Here is a tiny trained network, its code and every weight. The questions are about switching its units off for an input and a class, where a switched-off unit gives its printed mean instead of its output.

import numpy as np


def w(rows, s, z=0):
    codes = np.array(rows[::2]) - 128.0
    scale = np.full(codes.shape[1], s)
    scale[-1] = z or s
    return codes * scale


def norm(h):
    return h / np.sqrt((h * h).mean(-1, keepdims=True) + 1e-5)


def f(y):
    return np.maximum(y, 0)


def log_softmax(a):
    a = a - a.max(-1, keepdims=True)
    return a - np.log(np.exp(a).sum(-1, keepdims=True))


def net(x, mask):
    res = np.array(x, float).reshape(1, 6) / 4 @ E
    u = 0
    for l in range(2):
        y = f(norm(res) @ A[l][:, :-1].T + A[l][:, -1])
        res = res + np.where(mask[u : u + 12], y, B[l][:, -1]) @ B[l][:, :-1]
        u += 12
    return log_softmax(norm(res)[-1] @ U[:, :-1].T + U[:, -1])


A, B = {}, {}
E = w([
[178,125,75,105,203,94,119,197,175,46],'x0',
[90,193,77,103,82,208,180,33,97,90],'x1',
[101,107,140,95,54,189,113,136,149,107],'x2',
[68,156,187,251,186,117,112,139,249,75],'x3',
[158,183,240,175,112,147,76,60,66,64],'x4',
[110,117,98,188,113,90,160,88,134,87],'x5',
],0.0033)
A[0] = w([
[227,88,159,150,130,65,83,144,35,153,38],'L0N1',
[145,67,130,168,107,54,132,132,93,170,159],'L0N2',
[170,133,81,98,145,96,136,120,69,136,25],'L0N3',
[80,139,13,125,102,169,220,94,143,107,57],'L0N4',
[127,183,95,91,125,215,119,136,156,107,4],'L0N5',
[134,59,88,111,145,94,117,209,205,104,122],'L0N6',
[139,125,97,52,28,204,123,108,84,114,91],'L0N7',
[3,76,147,183,86,114,171,124,195,187,116],'L0N8',
[79,154,28,117,111,153,212,91,160,116,80],'L0N9',
[94,152,44,93,115,182,178,125,154,110,48],'L0N10',
[193,166,115,72,175,135,78,140,70,102,4],'L0N11',
[181,164,156,122,150,144,63,108,90,74,48],'L0N12',
],0.0049,0.0042)
B[0] = w([
[106,194,79,105,146,166,193,81,176,77,184],'L0N1',
[131,63,111,152,167,71,144,152,69,88,220],'L0N2',
[122,112,101,99,119,132,174,90,160,165,154],'L0N3',
[149,64,20,185,212,23,210,81,21,30,219],'L0N4',
[18,61,141,126,169,75,174,158,106,111,146],'L0N5',
[166,147,151,174,160,167,31,200,150,111,236],'L0N6',
[55,105,132,49,63,164,155,95,184,138,255],'L0N7',
[35,86,182,128,70,126,227,80,120,196,254],'L0N8',
[115,145,3,118,180,94,190,70,72,38,217],'L0N9',
[67,64,75,132,162,52,188,99,58,116,185],'L0N10',
[66,83,183,117,137,101,145,151,125,208,154],'L0N11',
[87,183,168,166,166,128,151,123,69,81,164],'L0N12',
],0.0048,0.0037)
A[1] = w([
[124,229,171,106,215,164,112,107,110,142,66],'L1N1',
[254,142,93,142,105,74,115,91,77,171,96],'L1N2',
[211,110,40,104,142,129,51,187,150,139,4],'L1N3',
[159,157,105,36,87,192,98,136,94,117,89],'L1N4',
[146,119,103,53,34,178,104,91,77,120,118],'L1N5',
[199,158,150,202,130,135,2,116,88,79,17],'L1N6',
[109,113,152,68,37,218,127,120,129,187,66],'L1N7',
[126,162,215,206,102,142,141,72,125,28,111],'L1N8',
[52,155,83,166,82,198,158,91,254,134,88],'L1N9',
[117,82,170,211,76,89,86,153,144,187,60],'L1N10',
[185,106,90,128,167,132,46,185,188,124,128],'L1N11',
[159,212,131,175,161,179,6,141,133,62,79],'L1N12',
],0.0055,0.0033)
B[1] = w([
[158,91,135,177,179,103,109,174,110,142,170],'L1N1',
[99,100,104,101,159,120,176,101,100,46,150],'L1N2',
[174,210,127,157,157,192,79,168,191,23,166],'L1N3',
[76,118,194,156,91,148,126,111,159,131,175],'L1N4',
[78,140,170,125,90,160,146,97,169,112,220],'L1N5',
[179,170,40,111,169,150,107,185,197,80,170],'L1N6',
[121,179,175,138,112,178,102,121,197,94,207],'L1N7',
[160,136,139,88,127,172,89,190,181,144,252],'L1N8',
[118,180,134,1,54,205,128,61,147,44,190],'L1N9',
[148,101,162,137,140,86,111,127,39,192,188],'L1N10',
[187,190,96,148,140,163,86,134,109,105,202],'L1N11',
[209,178,33,117,193,143,104,203,148,80,198],'L1N12',
],0.0072,0.0043)
U = w([
[217,195,77,144,183,158,49,202,179,79,139],'0',
[80,150,198,82,47,195,123,85,183,123,127],'1',
[147,77,194,203,149,58,84,180,92,233,118],'2',
[95,81,37,125,140,48,203,65,60,87,142],'3',
[216,224,15,158,25,9,4,18,130,242,1],'4',
],0.012)

Each question gives the input, the list of numbers given to net, and the class t.
The units are the neurons (one row each of A and B). Each row of codes is followed by its name. A weight is (code - 128) times the scale printed after its matrix; where a second scale follows, it is the last column's (A, B and U).
mask holds one flag per neuron, layer by layer. A switched-off neuron (its flag False) gives its mean, the last column of its row in B, instead of its output. The means were averaged over made-up inputs and are rounded, as every weight is.
A unit's drop is (log p(t) with every unit on - log p(t) with that unit switched off) / (log p(t) with every unit on - log p(t) with every unit switched off).
The circuit of an input: a set's keep is (log p(t) with only the set's units on - log p(t) with every unit switched off) / (log p(t) with every unit on - log p(t) with every unit switched off). Starting from the 12 units with the biggest drops (on a tie, the unit counted first), units are removed one at a time, each time the one whose removal leaves the highest keep (on an exact tie, the one counted first), for as long as the keep stays at least 0.8.
units of the circuit, in order: the units of the circuit, biggest drop first
k most important neurons: the k neurons with the biggest drops, biggest first
k most important neurons of layer l: the k neurons of layer l with the biggest drops, biggest first
drop of u: that unit's drop, to one decimal
input [-5,8,-7,6,-1,-8], class 3: units of the circuit, in order : [L0N9 L1N7]
input [-7,4,3,7,-8,-6], class 3: 2 most important neurons of layer 0 : [L0N4 L0N9]
input [-7,-8,6,6,-2,-5], class 2: units of the circuit, in order : [L1N10]
input [-8,-5,-4,5,-8,8], class 2: units of the circuit, in order : [L1N10 L0N4]
input [-3,3,5,7,-5,-3], class 3: 3 most important neurons of layer 0 : [L0N4 L0N9 L0N10]
input [2,0,-5,-8,-2,-1], class 1: 2 most important neurons of layer 0 : [L0N4 L0N9]
input [-3,-5,3,8,-3,8], class 1: 3 most important neurons : [L1N9 L0N8 L0N4]
input [-6,-3,-8,0,3,0], class 2: 4 most important neurons of layer 1 : [L1N9 L1N12 L1N8 L1N1]
input [-6,-3,-3,-1,2,4], class 2: 2 most important neurons of layer 1 : [L1N9 L1N8]
input [-6,-8,8,5,6,-4], class 2: 2 most important neurons : [L1N10 L0N7]
input [-1,-4,1,-5,-2,-1], class 1: 3 most important neurons of layer 0 : [L0N4 L0N7 L0N1]
input [-3,8,7,1,0,0], class 3: 3 most important neurons : [L0N4 L0N9 L0N10]
input [-3,7,6,-2,-7,-6], class 3: 3 most important neurons of layer 0 : [L0N4 L0N10 L0N9]
input [-1,5,7,-3,-2,6], class 3: units of the circuit, in order : [L0N4]
input [-1,-2,-5,-7,5,-6], class 1: drop of L0N4 : 0.2
input [3,5,8,-2,0,5], class 3: drop of L0N4 : 0.1
input [-4,-7,-6,2,-6,7], class 2: drop of L0N1 : 0.0
input [-4,-6,-2,0,3,1], class 2: drop of L0N6 : 0.3
